[[ 35  -2 -21 -11 -17]
 [ -2   6  -4   0  23]
 [ 31  12   9  -1  -7]]
-7

[[-17 -16 -44  30   1   1]
 [ -3 -16 -45  -1   1 -11]
 [ -1  -3 -21   5   6   2]]
2

[[  0 -13  34  22   2 -27 -12]
 [-22 -15  -6  26  25  28  27]
 [ 15  18  10  10 -12  12   9]]
9

[[  2  15  14 -38   8   6 -10]
 [  0 -11  -5  32  13  -3   2]
 [  3 -20  -3  31   3   2  -2]]
-2

[[-23 -39  -8 -42  -9]
 [-42 -37  13   0  36]
 [ 16   2  10  10  19]]
19

[[ 19 -10  22  -4  35   3]
 [ 10 -15 -25 -20 -29  19]
 [ 15  39  -8  15 -11  -8]]
-8

[[-28  14  12 -34   9 -28 -26]
 [-38  -7 -21   9  38  -6  -5]
 [ 28  22 -24 -15 -19  12  38]]
38
---
[68 70 65  6 97 66] gives 70
[28 46 35 14 84 51] gives 46
[7 3 0 1 3 0] gives 3
[7889 8811 9559 1763 8562 6938] gives 8811
[3304 7923 7293 7539 1611 5530] gives 7923
[105 109 202  51  19  90] gives 109
[  4  33 -40  40  -9  27] gives 33
---
[[-42 -41  -1 -15  17  42 -42 -42  40 -28  24  24  30  -1 -42 -42]
 [-41  33  40  27  39 -37 -41  39 -41  18  40  42  37   5  39  36]
 [-13 -40 -27 -25 -24  41 -10 -42  41 -29 -22 -42 -10 -18 -42 -42]
 [-19  36 -42 -41 -42  41 -18  14  36 -42 -42 -41 -41 -42  10  26]
 [-19  42 -36 -41 -39 -19 -19  42 -25 -32 -37  17 -42 -40  42  42]
 [-41  38  12 -42  19  -7 -43  41 -17 -42  27  43  12 -42  42  39]
 [-42  -6  41  22  43  41 -42  -5  38 -13  42  42  42  21   5  -4]] >> -4

[[-35  35  -9  37  -8 -36 -26 -34]
 [-37  36  37  36  38 -36 -39 -37]
 [ 37 -38 -35 -37 -36  37  36  37]
 [ 25 -34  36 -37  34  -3 -21  10]
 [ 36 -36 -37 -35 -36  38  37  38]
 [-36  21  36  12  36 -39 -36 -36]
 [-35   4  34 -17  37 -36 -35 -35]
 [ 23 -37  36 -38  36  -3 -29   3]
 [ 38 -35 -16 -35 -22  34  39  36]
 [-37  35  38  34  37 -38 -37 -37]] >> -37

[[  6 -39  35  15  29 -38  16  -2  40  21 -14  -5  21 -24   0  27]
 [-20  -4 -15 -12  37  38  15  -3  24 -31  -1  37  25 -10  40 -16]
 [-39  38 -29 -13  -9 -28 -29  -5  14 -27 -33   4  -6 -28  32 -31]
 [  6 -24   3 -39  23   5 -33 -20 -40   7   8 -14 -31  23 -25 -27]
 [-13  36  35   0  15 -39  -7   6  19  29  16  27  29   5 -19  15]
 [ -6  28  20 -16  -3 -33 -10 -16  33 -34   8  31 -12  36 -15 -11]
 [ 30  16  38  29  -7 -21 -13  -9 -13  16  34   4 -11  38 -35   4]
 [-12  10  23 -15 -28   2  15  12 -38 -17 -20  19  19 -31 -25  40]
 [-28  33  23 -24   8  -7 -16  35  -9 -30 -15 -40 -35   8  28   0]
 [  4  31  -4 -14  -8 -25  23  13  -3  18  -5 -21 -27 -10  21 -39]] >> -39

[[-16 -19   5  28  27  -7 -31 -28   2  23]
 [-16  24 -19  13   1 -13  12  -2  -3   5]
 [-16   4  21 -41   5  20 -12 -13   4  21]
 [-16 -19   4  26  30  -1 -28 -30  -5  21]
 [-16  13   2 -15  26 -10 -14  15  -4 -11]
 [-16  -3  32  -5 -26  19  18  -7 -10  -8]
 [-16  34 -39  24 -12  -7  14 -15   5  -4]] >> -4

[[ 7 -1  0  0  0  0 15 43]
 [ 4  0  0  0  0  2 24 37]
 [10  1  0  0  0  1  9 43]
 [ 0  4 38 14  1  0  0  0]
 [ 0 -1  1  1 15 33  2  0]] >> 0

[[ -1   1   0  -1  -1   2   0  -2  -1   0   2]
 [  2   2  -4   6  -1   0   2  -3   4  -5   1]
 [  2  -5  -6   1  -2   1  -6   3   3  -2  -1]
 [ -3   1   0  -2   1  -6   3  -3  -2   0  -3]
 [  0   4   3  -1   0  -2   0  -1   2   3   3]
 [ -1   1   0  -2  -1   0   0  -2  -1   0   1]
 [-25 -13   5  16   8  -1   2   8   2  -8   4]
 [  0  -1  -1   0   0   6  -1   0   0   0   0]
 [  5  -3  -5   4  -6  -7  -9   8   5  -2  -1]
 [  1   1  -2   3   0   0   1  -1   2  -2   0]
 [ 20  -5   9   0 -21  36   7   4 -10  -9 -26]
 [  1  -3  -4   1  -1  -2  -4   3   2  -1  -1]] >> -1
